Below are the code and all the weights of a small trained network. Each question names an input and a class and asks about switching units off, where a switched-off unit gives its printed mean instead of its output.

import numpy as np


def w(rows, s, z=0):
    codes = np.array(rows[::2]) - 128.0
    scale = np.full(codes.shape[1], s)
    scale[-1] = z or s
    return codes * scale


def f(y):
    return y / 2 * (1 + np.tanh(0.7978845608 * (y + 0.044715 * y**3)))


def log_softmax(a):
    a = a - a.max(-1, keepdims=True)
    return a - np.log(np.exp(a).sum(-1, keepdims=True))


def net(x, mask):
    res = np.array(x, float).reshape(1, 3) / 4 @ E
    y = f(res @ A[0][:, :-1].T + A[0][:, -1])
    res = res + np.where(mask, y, B[0][:, -1]) @ B[0][:, :-1]
    return log_softmax(res[-1] @ U[:, :-1].T + U[:, -1])


A, B = {}, {}
E = w([
[106,139,75,62,2,159],'x0',
[113,108,253,48,109,143],'x1',
[100,138,84,5,196,51],'x2',
],0.0081)
A[0] = w([
[128,127,50,109,78,152,203],'neuron 1',
[115,122,186,7,160,88,27],'neuron 2',
[114,112,212,148,185,135,180],'neuron 3',
[130,103,136,131,148,116,97],'neuron 4',
[142,128,108,178,114,134,209],'neuron 5',
[112,123,56,69,185,76,143],'neuron 6',
[124,121,131,165,216,126,254],'neuron 7',
[111,107,158,79,55,148,127],'neuron 8',
[128,125,213,118,126,154,128],'neuron 9',
],0.017,0.0052)
B[0] = w([
[11,117,93,107,147,116,210],'neuron 1',
[64,101,91,253,168,151,244],'neuron 2',
[170,78,169,100,171,52,211],'neuron 3',
[123,163,138,120,146,103,136],'neuron 4',
[113,101,117,176,126,131,179],'neuron 5',
[165,204,72,42,175,144,254],'neuron 6',
[236,157,112,206,148,104,227],'neuron 7',
[119,168,162,111,34,191,209],'neuron 8',
[145,68,192,82,105,108,192],'neuron 9',
],0.02,0.013)
U = w([
[146,97,116,245,162,117,225],'0',
[24,115,85,175,84,154,252],'1',
[202,207,98,88,141,96,38],'2',
[72,176,96,2,124,136,16],'3',
[160,56,179,77,112,45,48],'4',
[126,155,177,62,12,199,104],'5',
],0.0079,0.003)

Each question gives the input, the list of numbers given to net, and the class t.
The units are the neurons (one row each of A and B). Each row of codes is followed by its name. A weight is (code - 128) times the scale printed after its matrix; where a second scale follows, it is the last column's (A, B and U).
mask holds one flag per neuron, in row order. A switched-off neuron (its flag False) gives its mean, the last column of its row in B, instead of its output. The means were averaged over made-up inputs and are rounded, as every weight is.
A unit's drop is (log p(t) with every unit on - log p(t) with that unit switched off) / (log p(t) with every unit on - log p(t) with every unit switched off).
The circuit of an input: a set's keep is (log p(t) with only the set's units on - log p(t) with every unit switched off) / (log p(t) with every unit on - log p(t) with every unit switched off). Starting from all 9 units, units are removed one at a time, each time the one whose removal leaves the highest keep (on an exact tie, the one counted first), for as long as the keep stays at least 0.8.
units of the circuit, in order: the units of the circuit, biggest drop first
most important unit: the unit with the biggest drop
k most important neurons: the k neurons with the biggest drops, biggest first
drop of u: that unit's drop, to one decimal
input [6,-1,1], class 3: units of the circuit, in order -> (neuron 2; neuron 1)
input [-4,2,-1], class 4: units of the circuit, in order -> (neuron 2; neuron 3)
input [-8,4,-1], class 4: units of the circuit, in order -> (neuron 3)
input [1,-4,8], class 3: units of the circuit, in order -> (neuron 6; neuron 1)
input [2,8,5], class 1: 2 most important neurons -> (neuron 2; neuron 7)
input [8,1,0], class 5: 3 most important neurons -> (neuron 2; neuron 8; neuron 6)
input [-8,0,4], class 2: 2 most important neurons -> (neuron 6; neuron 5)
input [6,1,0], class 5: 4 most important neurons -> (neuron 2; neuron 8; neuron 6; neuron 5)
input [1,-1,6], class 3: 2 most important neurons -> (neuron 6; neuron 7)
input [3,0,-6], class 1: 2 most important neurons -> (neuron 6; neuron 5)
input [0,5,0], class 4: 3 most important neurons -> (neuron 9; neuron 7; neuron 3)
input [0,3,8], class 0: 2 most important neurons -> (neuron 2; neuron 1)
input [2,4,7], class 1: units of the circuit, in order -> (neuron 2; neuron 7)
input [-4,7,7], class 0: units of the circuit, in order -> (neuron 2)
input [1,-4,0], class 1: 3 most important neurons -> (neuron 6; neuron 3; neuron 7)
input [1,1,-3], class 5: 2 most important neurons -> (neuron 2; neuron 7)
input [4,1,0], class 5: units of the circuit, in order -> (neuron 2; neuron 8)
input [5,-2,1], class 3: units of the circuit, in order -> (neuron 2; neuron 1)
input [0,7,-3], class 4: 3 most important neurons -> (neuron 3; neuron 9; neuron 6)
input [-1,-7,4], class 2: most important unit -> neuron 7
input [-3,1,-1], class 4: 3 most important neurons -> (neuron 2; neuron 6; neuron 3)
input [-7,7,-2], class 4: drop of neuron 9 -> 0.3
input [4,-6,-4], class 1: drop of neuron 6 -> 0.0
